Each row is shifted at random along 6 fixed directions that mean nothing.
Known rows, with every step that occurs
bovu/lemor/nevo/fogala/sezol: [7.6,-2.3,0.7,-5.1,19.7,-4.9,21.2,21.4,-23.0,-5.2,18.7,-1.1,-0.7,-8.8,13.8,-6.8,9.7,-7.9,-14.8,-27.4,16.4,-0.7,1.2,-9.3,9.2,-13.6,15.7,10.3,6.0,6.1,1.1,-7.5,-5.7,3.3,-18.6,1.9,15.8,28.2,18.6,26.2,-21.3,-11.0]
bovu/sezol/samoton/rigaz/lemor: [-9.0,-12.4,34.2,33.6,11.6,7.6,-16.4,22.8,-13.6,-15.2,-20.9,17.1,34.7,15.8,44.8,-15.0,30.3,-15.3,-44.5,10.6,-16.4,-8.1,14.3,-36.8,-3.4,-27.5,-16.8,40.9,8.6,-39.9,28.0,-11.7,-5.1,-17.7,17.0,5.4,19.3,18.8,52.1,-14.8,10.6,3.8]
denukot/rigaz/samoton/bovu/nevo/lemor: [10.7,8.8,10.0,-12.5,-0.8,-5.7,-30.7,-3.3,2.2,13.2,-16.5,10.2,-11.3,-0.7,-2.0,5.9,-34.8,-5.8,7.8,1.7,3.8,-5.5,-27.8,-20.7,6.1,24.3,-3.2,-16.4,0.7,3.8,-12.6,-4.5,10.8,-2.7,-10.6,-8.4,-8.4,-11.1,-6.4,-22.2,-13.5,-9.2]
denukot/lemor/rigaz/samoton/bovu/sezol: [-11.0,-12.6,12.4,-5.7,7.3,7.9,-15.5,6.7,-35.3,-6.2,-6.8,25.0,-14.0,7.9,3.7,-21.6,13.8,8.8,5.0,15.1,-22.7,-25.9,22.9,-20.9,1.0,-6.6,13.8,2.7,-18.4,11.6,7.1,-12.3,-6.0,-0.5,3.9,14.0,-11.1,-9.1,9.9,6.0,20.3,-2.4]
rigaz/samoton/sezol/bovu/lemor: [-32.1,-29.3,13.9,4.0,-23.1,-3.5,-28.4,21.1,-12.0,10.7,-21.5,24.3,16.4,2.0,2.2,2.6,-8.3,23.7,-3.5,42.0,6.7,-19.8,9.2,-23.6,23.5,3.3,9.4,2.5,-19.9,25.5,0.3,23.2,-5.3,-10.4,-10.8,17.5,-31.2,-24.8,-5.1,3.0,10.9,9.0]
samoton/sezol/bovu/rigaz/lemor/fogala: [-14.1,-30.3,4.6,16.3,-0.5,0.0,-2.7,16.3,-6.4,-5.0,-22.4,17.1,9.8,4.3,32.9,-28.4,13.8,1.7,-23.5,9.7,5.2,-12.8,-3.2,-24.8,14.6,-28.7,4.7,11.2,-11.8,13.4,13.6,-14.6,-17.1,-16.8,-11.7,3.7,1.2,-17.0,4.6,16.3,-6.2,-10.4]
sezol/nevo/fogala/lemor: [-6.5,-5.3,-13.3,7.1,-3.3,2.4,30.6,21.9,6.0,0.3,11.9,-3.0,-1.7,-8.4,-10.2,6.4,-1.9,6.9,1.7,-7.0,38.2,5.5,-6.5,-11.7,10.9,-13.9,7.1,-1.1,5.5,30.3,7.7,-2.4,-17.7,-5.1,-33.9,7.6,-7.0,20.4,-12.1,12.8,-32.2,-15.4]
rigaz/lemor/nevo/fogala/sezol: [12.3,11.5,8.2,-0.2,-3.0,2.4,31.9,1.7,2.4,-28.4,18.4,9.4,20.8,1.3,27.9,-4.0,21.4,-13.7,-16.5,-28.7,-3.0,13.8,-13.9,-2.0,-15.0,-13.0,-5.8,10.5,30.1,-39.5,6.5,1.6,-1.8,14.3,19.5,-6.1,35.8,19.3,23.2,-0.6,1.5,0.5]
fogala/nevo/lemor/denukot/samoton/rigaz: [9.5,3.7,-12.1,-10.8,-1.6,-2.1,18.6,1.8,13.4,-2.5,8.0,-0.3,-19.6,-17.6,1.2,9.3,-14.7,-6.4,-1.9,-13.2,20.5,8.3,-20.6,9.0,-8.9,3.4,-2.8,-1.5,-3.2,-1.3,-8.8,-6.5,-15.0,6.3,6.1,-2.9,10.4,-1.8,-27.1,-23.7,-13.7,7.7]
fogala/nevo/lemor/denukot: [14.6,21.3,-8.0,-10.7,-18.8,-7.2,21.8,3.7,24.1,-3.7,21.0,-13.8,-15.6,-21.9,7.1,6.0,-24.3,11.1,12.4,-17.1,16.4,16.4,-36.3,13.8,9.2,8.0,3.4,-11.0,12.5,1.0,-18.8,-2.6,-3.3,21.0,5.7,-13.3,9.8,3.4,-14.1,-19.0,-25.1,-9.2]
bovu/rigaz/samoton/sezol/nevo/lemor: [0.6,16.6,20.2,-6.0,-3.5,17.8,0.5,4.7,-11.6,11.7,1.2,9.1,-36.4,-10.4,18.7,-9.6,7.2,8.0,-1.2,19.1,27.9,-25.6,-1.7,-14.4,-17.1,-30.2,9.3,6.7,0.8,17.9,5.4,0.0,-26.6,8.4,-3.8,5.9,-8.6,20.2,0.2,-12.9,4.2,-14.0]
lemor/nevo/fogala/sezol/samoton: [29.3,48.7,-0.5,-24.9,-6.7,9.8,11.0,-0.3,-4.0,-0.1,38.4,3.0,-13.1,-26.9,-1.2,19.4,5.2,-25.7,1.5,-29.6,31.1,-4.6,-9.8,17.8,-28.8,1.7,18.1,7.8,31.3,-4.0,-22.0,9.0,-1.9,13.7,5.1,-7.7,8.6,23.8,7.8,2.6,-4.2,-3.4]
denukot/lemor/rigaz/samoton/sezol/nevo/fogala: [-14.4,-7.3,-9.2,-15.8,4.9,-13.1,-19.6,3.4,9.2,-0.8,-4.7,12.0,-2.9,-13.4,1.2,9.6,-10.8,-21.8,-1.4,-1.5,31.7,-10.7,-2.0,-11.7,6.3,-10.4,3.9,-17.0,3.7,12.0,-12.1,-5.7,-5.1,-26.5,-19.3,-7.7,-13.8,-9.8,-21.2,-2.9,-8.3,-4.5]
denukot/samoton/sezol/rigaz/lemor/fogala: [-12.1,-16.2,3.1,-1.8,-2.4,-0.5,-11.8,16.7,-1.1,-8.5,-14.2,19.9,-10.2,1.2,18.4,-20.4,18.1,12.8,-0.1,3.4,1.3,-15.0,-2.3,-8.8,-2.9,-17.7,-11.2,-18.0,-4.3,13.9,7.2,-15.9,-10.6,3.7,7.0,3.3,4.1,-16.7,-8.6,-2.1,15.4,-1.1]
lemor/fogala/sezol/rigaz: [-13.5,-26.7,-12.4,2.6,-21.7,3.2,12.3,21.7,-12.7,-17.7,13.0,1.0,11.8,-0.5,5.1,3.2,13.8,9.8,-8.9,-1.6,-10.1,1.3,13.5,6.7,15.0,-9.9,3.0,13.2,-10.6,10.4,9.8,30.2,-11.3,-9.2,-7.0,18.3,-1.5,-20.3,-14.1,-2.9,0.8,23.8]
samoton/bovu/rigaz/lemor/denukot/nevo/fogala/sezol: [2.9,11.5,-11.7,-21.0,-7.8,24.7,17.3,3.4,-25.6,8.5,16.7,12.7,-53.7,-7.6,-13.3,-5.5,-1.5,13.6,29.3,10.1,19.2,-20.8,-10.7,3.7,-29.4,-4.7,15.1,-10.4,25.5,40.5,-1.7,-7.7,-30.9,23.8,1.3,2.2,-8.3,-8.1,-24.8,11.2,5.1,2.2]
nevo/lemor/denukot/bovu/rigaz/samoton/sezol: [-12.6,-16.3,4.1,-15.5,5.9,12.4,15.5,4.7,-24.5,5.8,-2.3,29.6,-24.0,0.9,-5.1,-11.4,4.3,7.8,-0.6,13.0,-6.3,-23.1,16.3,-7.7,0.7,-11.3,14.2,7.5,-14.9,16.4,4.1,11.1,-25.4,3.4,-5.9,16.2,-9.2,-17.7,-16.8,-5.6,12.8,6.1]
sezol/nevo/fogala/lemor/denukot/rigaz: [-4.4,-3.6,-10.8,-1.8,-14.6,-11.4,1.4,24.1,4.1,-4.5,19.2,2.5,3.6,0.6,-8.7,-2.0,7.6,20.8,11.9,-7.1,-11.9,11.5,5.6,-2.6,12.2,2.4,-0.2,7.4,-2.1,18.2,3.1,12.1,-16.0,-4.1,-10.2,5.9,-1.2,23.0,-0.3,11.8,-12.3,-4.8]
sezol/nevo/lemor/rigaz: [16.1,20.5,6.8,-13.7,-11.1,6.2,11.0,9.4,-2.7,-12.9,25.1,-1.0,-19.4,-13.8,8.7,-2.5,14.4,8.9,6.9,-3.3,3.0,-4.1,9.9,7.0,-13.5,-8.9,11.8,5.3,-4.1,5.3,-2.5,14.2,-15.8,12.4,6.6,3.7,-2.6,32.0,3.8,-9.5,6.9,-7.7]
sezol/bovu/samoton/rigaz/lemor: [-15.0,-12.8,10.5,12.6,-18.4,5.1,-28.2,5.8,4.9,7.5,-29.5,13.8,9.5,4.2,4.3,-3.6,-7.6,4.3,-13.1,27.5,1.3,-6.1,-6.9,-19.0,2.2,2.6,-9.0,-3.4,4.0,11.2,-1.2,11.5,1.1,-12.3,0.9,0.3,-16.2,-22.4,-5.3,-13.6,7.6,3.8]
rigaz/lemor/denukot/bovu/sezol/samoton: [-5.2,0.9,13.7,1.9,-5.1,1.7,-7.1,20.0,-10.5,-5.0,-5.1,31.6,13.5,-1.1,3.6,-1.1,-5.8,7.6,-11.0,6.4,-24.2,-7.5,9.1,-12.9,1.4,9.1,-4.9,1.9,21.3,-12.7,1.2,11.1,13.1,2.0,15.7,3.5,-8.6,-16.6,20.8,-12.9,19.2,9.2]
fogala/nevo/lemor/denukot/rigaz/samoton/sezol/bovu: [18.2,26.6,3.5,-11.7,-7.7,6.2,3.0,-1.8,2.3,-6.4,14.6,26.4,-15.0,-11.8,14.7,-2.8,7.7,2.0,-1.9,-2.9,12.1,-7.2,-19.3,-2.1,-17.5,-5.9,16.7,19.2,8.6,-8.7,3.5,-8.8,-12.1,15.6,8.6,2.9,10.1,20.6,0.0,-7.3,-8.8,-18.1]
lemor/denukot/rigaz/samoton: [-12.9,-9.6,-18.0,-7.5,2.7,0.5,-1.8,-8.4,-4.8,4.6,-14.4,22.8,-10.9,1.7,-1.9,-10.7,-11.7,13.8,-4.7,-10.9,-5.1,-3.9,-5.0,-0.4,8.6,0.5,7.8,-8.5,-5.4,9.3,11.3,-2.6,-8.9,-1.8,-9.6,-3.2,6.0,-33.0,-28.5,-2.2,-9.1,3.0]
samoton/bovu/lemor/denukot: [8.4,-2.1,-0.3,-1.7,-5.1,-1.8,-4.6,3.1,-4.7,4.7,-6.8,9.1,9.8,-4.1,3.5,5.0,-17.1,-0.3,-8.4,5.9,-1.0,-1.4,-3.6,-7.9,7.0,10.4,6.8,18.0,-0.9,-3.5,-10.7,18.1,-15.0,-7.5,5.3,0.6,-7.1,-13.0,13.9,2.0,4.7,17.6]
bovu/sezol/nevo/lemor/denukot: [7.4,2.8,14.6,-1.7,-7.9,-6.8,0.9,24.3,-1.8,-2.1,18.6,-1.8,1.6,-14.9,4.7,1.9,-5.9,11.4,-8.6,8.9,-8.7,-3.2,14.5,-8.4,13.0,-2.0,9.9,8.8,-3.1,5.5,-2.6,18.5,-0.8,1.8,6.6,1.4,-13.9,21.8,18.6,-8.2,-2.5,-1.3]
rigaz/samoton/bovu/lemor: [15.0,29.0,13.4,-4.4,-9.7,9.0,-18.0,-21.0,11.6,13.4,-22.6,13.0,-6.3,-10.2,19.7,4.5,-35.1,-7.3,-4.2,-2.9,27.3,-1.2,-43.9,-11.3,-12.5,10.9,-12.8,-5.6,26.9,-17.7,-20.9,-2.0,-1.3,8.2,9.1,-13.2,4.8,-15.4,11.3,-19.8,2.8,3.5]
samoton/sezol/nevo/fogala: [9.3,18.7,8.6,-12.7,-6.5,-7.9,-19.6,10.3,9.4,5.6,15.5,-2.9,3.2,-12.4,-4.9,17.1,5.8,-24.8,7.5,10.9,23.4,-9.8,2.4,-1.3,-15.8,-5.5,1.1,6.8,18.0,3.1,-17.2,6.1,-1.8,-10.5,6.1,-6.4,-14.9,29.1,13.5,3.9,5.2,0.1]
nevo/fogala/lemor/rigaz/samoton: [2.1,-7.9,8.0,3.8,9.7,-0.7,17.8,13.8,-7.3,-21.6,16.5,18.2,20.7,9.4,14.5,-16.4,49.0,-7.3,-10.7,-23.4,-28.1,-0.7,19.1,-7.3,7.9,-11.8,6.3,20.5,-14.7,-25.4,7.4,-10.0,-3.7,-1.8,-4.1,7.3,25.9,30.9,25.4,12.9,-1.0,-22.0]
denukot/rigaz/lemor/nevo: [33.7,23.1,-6.7,-7.4,39.7,2.3,12.7,-12.6,-6.5,-15.1,2.1,21.7,-3.6,1.4,20.7,-20.7,19.6,-23.1,-20.2,-32.5,-2.9,-0.9,-9.2,-7.9,-38.8,-14.4,2.5,4.6,23.9,-31.4,18.1,-32.4,9.8,5.2,10.2,-12.4,29.7,22.0,23.8,13.6,7.1,-25.4]
nevo/fogala/lemor/rigaz/samoton/bovu/sezol: [-12.8,10.0,-4.5,-21.5,-33.5,8.2,-7.8,9.4,-6.5,14.6,2.5,2.7,-36.4,-15.1,-13.6,-17.4,-22.4,27.4,45.5,-2.9,22.6,-13.9,-24.2,2.0,13.8,9.2,17.4,-34.6,-1.2,59.2,-29.3,-14.6,-10.9,22.3,-9.4,1.1,-18.5,-20.5,-33.0,13.9,-9.8,-10.3]
samoton/sezol/nevo/lemor: [18.8,26.7,18.9,-15.3,-10.9,-3.0,-14.4,8.6,8.3,4.8,22.2,-1.7,-11.2,-13.8,1.2,13.1,6.3,-4.6,12.6,18.9,16.0,-12.4,0.4,-0.5,-19.8,-7.7,3.8,6.0,7.0,4.6,-13.2,6.6,-3.1,7.8,14.9,1.2,-16.5,33.7,16.0,-8.0,13.6,-7.9]
bovu/sezol/nevo/lemor/fogala: [23.4,13.4,22.3,-13.1,-8.5,-13.9,-13.3,23.2,8.9,-1.5,25.5,-7.0,5.2,-20.1,10.8,0.3,-1.7,-6.9,-3.2,-1.5,-8.7,-3.6,3.2,-3.1,0.5,3.3,-5.7,-2.4,-0.6,-1.1,-21.9,5.9,21.1,4.1,14.6,-9.7,-9.8,24.8,33.7,-9.5,7.6,-8.4]
fogala/sezol/rigaz/samoton/bovu: [6.2,12.7,-4.3,-2.6,-15.2,19.9,-3.2,-3.1,-17.8,0.5,2.5,21.3,-6.3,-1.7,-10.7,18.2,7.8,-5.4,0.7,17.2,6.9,-18.7,-1.7,-4.4,-16.7,-1.9,16.2,13.3,14.0,0.1,6.5,16.3,-3.8,-2.6,-2.0,18.9,-15.2,-13.8,-10.2,-7.7,7.8,5.7]
sezol/bovu/nevo/fogala/lemor/denukot/samoton/rigaz: [18.2,-4.7,-7.1,2.3,16.5,-8.2,-11.1,21.3,-5.0,5.4,11.3,10.1,1.9,-10.5,-18.9,4.1,9.9,-17.9,-10.4,-1.5,-4.6,-2.9,15.0,-12.8,7.5,15.5,18.1,18.7,-12.3,11.8,-13.3,-9.5,4.8,-20.2,-16.7,5.2,-12.6,23.8,10.3,16.9,-17.9,-19.7]
lemor/denukot/samoton/bovu/sezol/nevo/fogala: [10.3,12.4,27.3,0.4,-5.8,-15.7,-34.4,20.6,-4.2,8.8,1.9,10.5,-3.0,-8.9,2.9,-2.5,-2.0,-2.5,4.6,4.0,-15.1,-10.6,1.3,-17.3,9.5,10.1,-2.3,1.7,8.4,0.5,-14.8,-6.5,-2.3,0.2,13.7,-7.1,-5.9,30.7,32.9,5.3,-4.5,-3.0]
denukot/samoton/bovu/nevo/lemor: [7.9,10.5,34.0,-1.4,-17.6,17.9,6.1,0.4,-8.8,-8.3,-3.2,8.5,-21.7,2.9,16.8,-2.7,-11.0,17.2,6.5,3.4,-0.3,1.8,-12.5,-12.1,-10.5,11.5,-14.5,6.1,-4.2,-8.1,-1.6,19.5,-30.9,27.1,19.0,8.7,11.2,17.2,10.5,-34.7,9.3,20.6]
bovu/lemor/fogala/sezol: [8.0,-4.9,7.6,-6.0,-7.7,-15.9,-13.0,18.6,-5.5,-0.4,14.0,-3.8,9.4,-7.0,20.1,-3.4,0.6,5.1,-5.2,-14.2,-15.6,3.9,-5.8,3.7,14.9,1.8,-7.4,3.2,-3.2,-3.2,-17.2,1.2,17.0,2.6,4.6,-1.1,6.5,-4.1,24.4,7.3,1.9,3.5]
denukot/nevo/fogala/lemor/rigaz/samoton: [1.5,-29.7,20.4,9.6,17.4,-26.3,-14.1,21.3,2.6,-23.9,16.1,21.7,44.3,13.8,20.2,-5.3,42.1,-19.0,-12.2,-17.1,-53.3,3.5,16.9,-14.3,20.8,5.1,-16.9,16.4,-11.0,-51.1,6.1,-11.8,16.3,-14.4,2.9,-1.6,30.0,34.1,43.4,6.9,3.8,-15.2]
fogala/sezol/bovu/nevo/lemor/denukot: [13.4,-9.7,6.0,5.2,-16.1,5.7,25.3,15.8,-10.1,-22.7,26.7,10.8,28.7,-7.2,4.3,25.4,0.4,-3.2,-32.4,3.9,-17.0,11.0,21.5,-3.5,11.5,11.8,20.6,43.9,-8.7,-23.9,5.3,56.8,-5.4,-9.6,0.9,20.4,-6.6,10.0,12.5,-16.7,-5.3,21.1]

Rows
[4.5,1.8,11.0,-14.3,0.3,4.8,-13.9,16.1,-24.5,-7.1,21.0,26.0,-8.5,-11.2,6.7,4.0,15.9,-0.9,-1.4,-0.7,-1.4,-15.2,11.5,-3.7,-8.7,9.2,11.0,5.7,7.7,0.4,-5.1,7.4,3.6,6.5,-7.1,7.9,-1.2,23.7,11.3,9.7,6.6,-7.5]
denukot/nevo/fogala/sezol/bovu/lemor/rigaz/samoton
[21.0,19.6,14.8,9.9,-2.4,29.2,27.1,3.1,-27.2,-16.9,12.0,31.3,-7.8,-5.8,27.8,-18.1,25.9,2.5,-15.9,-6.6,4.6,-16.4,6.0,-13.3,-26.8,-31.3,18.4,42.5,10.9,-17.3,22.7,-0.7,-25.5,11.4,13.7,19.3,9.4,28.3,33.8,4.7,12.4,-0.2]
fogala/lemor/rigaz/samoton/bovu/sezol/nevo
[21.3,12.5,9.2,-4.7,3.1,-1.4,-5.8,4.4,-7.6,-5.7,-4.6,22.5,1.9,-0.3,34.0,-15.0,2.2,-9.4,-10.0,-19.8,-3.1,-2.8,-31.4,-13.3,-15.5,-1.4,-13.9,17.2,11.5,-26.9,-0.6,-19.1,0.9,7.1,11.2,-7.6,26.3,3.8,33.2,-7.2,1.5,-1.8]
denukot/rigaz/samoton/bovu/lemor/fogala/nevo
[-6.2,-21.2,5.4,11.7,-13.9,15.5,31.5,18.4,-13.2,-32.8,11.0,24.3,34.5,3.5,13.3,-0.6,23.6,-3.0,-28.1,-7.3,-13.2,7.0,24.7,-13.6,10.2,2.4,13.3,38.6,-14.6,-22.2,12.0,42.5,-17.2,-13.3,-10.4,20.0,6.9,14.8,12.3,-7.0,-0.3,10.7]
sezol/bovu/nevo/fogala/lemor/rigaz/samoton
[5.2,13.2,3.4,0.1,-9.8,10.3,-3.7,10.4,-11.3,-3.0,8.5,22.1,-13.9,-7.0,-2.7,-15.1,-1.4,25.0,8.7,0.9,-27.1,-3.9,-1.6,-2.1,2.7,6.8,-0.1,0.0,21.4,0.5,-4.8,4.5,10.3,16.4,10.3,12.5,-5.8,-2.4,12.1,-5.9,14.0,-8.0]
fogala/lemor/denukot/bovu/sezol/rigaz/samoton
[6.0,-10.2,16.7,1.6,-0.7,-13.6,-30.5,19.4,0.2,0.7,-8.6,8.0,8.2,-6.4,-0.2,8.3,-14.0,-4.1,-10.1,7.1,-20.4,-4.4,6.6,-19.8,22.8,20.9,-2.9,-1.6,-14.4,-4.0,-10.9,13.7,-0.4,-14.9,0.5,7.0,-11.7,7.6,7.6,-12.8,-3.0,2.9]
nevo/lemor/denukot/samoton/bovu/sezol/rigaz
[8.8,10.7,7.1,6.7,-22.2,14.0,-7.9,6.1,-16.1,-3.0,-2.4,8.8,-21.2,-8.1,26.5,-14.4,-6.5,12.0,0.2,-5.7,5.2,-11.2,-31.3,-8.6,12.8,-11.7,8.0,7.8,19.2,7.1,-0.3,-4.8,-9.5,12.7,-0.3,-0.5,8.4,-21.0,6.8,-14.6,-17.3,1.7]
lemor/fogala/sezol/rigaz/samoton/bovu/nevo
[-13.5,-6.3,-12.8,-18.9,-5.7,-7.9,-16.5,19.3,-10.1,16.4,6.3,8.4,-26.6,-4.9,-14.5,-14.7,-11.4,22.7,28.0,-2.3,5.4,-12.5,-6.2,-3.6,21.2,3.6,18.6,-14.7,-7.1,48.8,-12.5,-13.5,-6.2,4.0,-17.5,-0.9,-13.1,-13.3,-22.6,16.0,-16.2,-11.9]
bovu/nevo/fogala/lemor/denukot/rigaz/samoton/sezol
[0.9,-17.2,6.4,1.1,3.8,0.7,-1.7,15.3,-15.8,-10.0,-0.2,29.6,14.3,4.6,-0.5,-0.4,4.3,7.8,-25.6,9.2,-28.7,-5.3,23.4,-22.5,16.8,14.5,19.0,21.9,-23.4,-6.6,15.9,27.3,-1.0,-11.7,-13.4,11.0,-7.1,3.2,6.2,-12.9,-6.8,-5.6]
sezol/bovu/nevo/lemor/denukot/rigaz/samoton
[0.1,-3.2,17.5,-7.5,-2.0,-1.2,-15.0,5.3,-3.5,5.1,-3.3,23.4,-0.9,-2.1,8.2,-0.7,-10.5,1.2,3.3,6.5,-1.5,-10.1,-13.9,-15.8,4.6,14.6,-9.1,2.2,14.4,-8.7,-10.7,2.0,-17.2,9.5,8.6,-12.5,8.9,-0.5,20.8,-7.7,4.3,10.0]
rigaz/samoton/bovu/lemor/denukot/nevo/fogala
[7.0,-11.6,20.7,10.6,-11.0,-15.1,-31.5,10.6,12.0,-5.2,-9.2,5.0,15.0,-5.2,15.4,4.8,-14.5,-2.3,-20.2,8.3,-23.9,11.3,-2.6,-15.5,23.5,23.3,-8.9,15.9,-16.1,-19.6,-13.0,18.7,-2.7,-13.0,10.1,-1.9,1.0,6.5,13.1,-28.2,-8.0,8.8]
sezol/bovu/nevo/lemor/denukot/samoton/rigaz
[12.3,-8.3,-15.1,-14.0,6.3,20.4,33.6,12.2,-23.1,-4.5,16.3,27.2,-8.0,-8.0,-17.0,12.4,21.1,-15.4,-13.5,1.1,21.1,-27.4,10.9,-9.6,-7.1,-15.0,33.2,12.8,-14.6,21.1,12.3,4.1,-11.9,-5.2,-27.7,21.6,-12.9,-15.5,-19.1,1.9,-9.8,-9.3]
nevo/lemor/fogala/sezol/rigaz/samoton/bovu
[11.8,8.6,-6.7,-6.3,-6.0,-4.6,-4.1,11.4,-1.4,3.9,11.9,29.0,8.2,2.0,-17.7,6.3,13.9,-1.9,6.9,1.8,-10.0,-8.4,1.4,-14.5,-3.9,5.3,12.0,15.8,3.0,3.6,2.6,1.4,-8.7,-8.5,-7.8,5.3,-7.4,13.8,10.4,12.2,-5.3,-13.6]
sezol/nevo/fogala/lemor/denukot/rigaz/samoton/bovu
[-16.0,-26.0,-16.1,4.0,8.9,1.5,15.6,34.6,-19.8,-11.0,-1.1,12.5,-5.8,-3.0,-7.9,5.7,1.5,8.6,-16.4,-5.4,0.9,-3.7,15.9,-15.3,19.7,0.1,12.9,-11.4,3.0,19.2,14.6,11.8,-2.4,-13.4,-27.5,11.3,-8.3,-9.3,-24.6,-3.3,-21.3,-0.4]
bovu/nevo/fogala/sezol/rigaz/lemor/denukot/samoton
[9.6,-5.3,-3.2,-2.6,-10.4,4.4,20.6,8.1,-0.5,-5.1,11.1,19.5,24.8,-1.9,-12.4,14.6,-3.9,-13.2,-8.0,-1.0,-7.1,0.2,1.8,-10.3,8.7,16.6,14.1,23.9,0.3,-13.8,-10.6,26.7,-7.1,-9.9,-1.2,2.9,-5.5,-10.7,11.1,-6.9,-2.8,12.2]
rigaz/samoton/bovu/nevo/fogala/lemor/denukot
[5.2,-5.4,5.2,1.4,-1.9,-3.8,-16.0,22.5,-32.4,2.5,0.8,20.4,4.2,-2.7,5.2,-0.4,9.6,7.2,-5.0,14.6,-9.7,-23.2,2.8,-21.5,13.1,-3.0,23.6,11.6,0.5,7.5,5.7,7.4,4.5,-4.5,-9.5,15.2,-13.1,-4.7,18.2,13.1,2.4,-8.5]
fogala/sezol/rigaz/samoton/bovu/lemor/nevo
[-15.0,-6.6,15.8,16.5,-27.6,-1.7,-22.3,25.7,-16.4,-6.1,-7.8,17.8,1.6,7.5,21.5,-7.5,-5.2,26.4,0.6,13.3,-31.7,0.1,-12.5,-12.9,20.4,-1.1,-9.3,15.3,25.1,-6.7,5.5,5.9,-1.6,6.7,18.7,5.8,2.9,-27.0,16.3,-25.2,1.7,19.1]
fogala/sezol/samoton/rigaz/lemor/denukot/bovu/nevo
[16.7,-0.6,19.1,0.7,-8.6,-3.6,-4.8,20.7,-2.5,-18.8,19.3,3.7,16.6,-6.5,26.4,4.4,13.2,-8.0,-23.0,-10.3,-27.5,1.3,0.4,-7.6,15.6,1.8,-4.3,14.7,0.2,-31.1,-5.8,20.9,19.7,-2.6,3.8,1.2,11.6,7.4,28.1,-31.1,-2.6,-3.7]
bovu/nevo/lemor/fogala/sezol/rigaz/samoton
[21.0,3.5,13.0,-10.7,-6.9,4.2,11.6,7.8,-12.2,-1.3,14.9,15.7,-4.6,-7.9,9.6,2.6,-2.1,-7.7,-5.4,-8.6,0.1,-13.1,-16.0,-9.3,7.8,-0.5,14.7,8.7,-3.9,-2.7,-8.2,-3.2,5.6,11.8,-1.6,0.5,3.3,-13.5,12.7,-12.6,-12.3,-3.5]
rigaz/samoton/bovu/nevo/lemor/fogala/sezol
[8.6,12.7,-1.6,-3.9,1.7,-4.8,-1.1,7.6,15.5,-4.3,14.3,17.7,8.3,-15.1,10.7,24.3,-10.5,-19.3,-13.2,-21.2,18.5,4.0,-23.1,-0.7,-4.1,5.3,-8.0,-5.5,42.4,-22.4,-5.1,-5.9,5.0,-0.9,-0.9,-16.8,16.2,-1.2,2.6,-12.0,-17.4,-1.2]
rigaz/lemor/denukot/nevo/fogala/sezol/samoton
[24.4,17.0,8.7,-3.4,13.5,4.8,12.2,7.6,-23.3,-5.9,12.9,9.9,-5.5,2.4,14.8,-13.9,29.9,-22.9,-4.6,-11.1,-6.0,-13.0,-5.7,-15.9,-20.4,-16.1,15.0,15.1,19.2,-10.6,1.4,-20.3,-4.7,3.3,4.1,-1.2,14.4,27.4,29.9,24.3,-0.4,-23.4]
samoton/bovu/rigaz/lemor/nevo/fogala/sezol
[0.7,-19.6,5.3,-6.2,-14.3,-6.8,-7.0,28.5,-13.1,9.5,9.0,6.5,13.0,-6.9,-1.4,21.3,-1.6,-16.2,-11.6,3.6,0.7,-15.1,7.5,-12.1,22.2,3.6,12.6,15.9,-29.5,17.9,-11.9,21.9,-8.9,-25.6,-25.3,14.4,-17.6,-17.5,-3.9,-2.4,-13.1,6.6]
nevo/lemor/fogala/sezol/samoton/bovu/rigaz
[14.3,15.0,-2.3,-10.1,1.6,1.5,7.9,14.1,3.2,13.7,22.6,6.9,-10.3,-21.6,-7.8,8.2,2.0,-12.2,-5.8,-9.9,30.7,-10.4,3.9,2.4,-4.3,-16.1,16.7,15.2,12.8,20.5,-14.9,10.5,-17.3,-7.2,-10.4,-1.4,-11.3,23.8,7.8,14.2,-10.4,-3.9]
bovu/samoton/sezol/nevo/fogala/lemor/denukot
[1.9,4.2,10.1,3.8,13.1,9.9,-7.9,25.2,-32.4,1.7,8.3,9.5,-9.4,-0.6,-2.1,8.8,9.8,-25.6,-9.5,-4.6,10.5,-11.3,7.4,-15.8,-2.3,-6.8,4.7,29.7,21.8,4.0,2.3,-6.5,-4.4,-11.3,-17.3,10.9,0.1,20.4,17.7,-4.4,-18.3,4.0]
denukot/bovu/nevo/fogala/sezol/samoton/rigaz
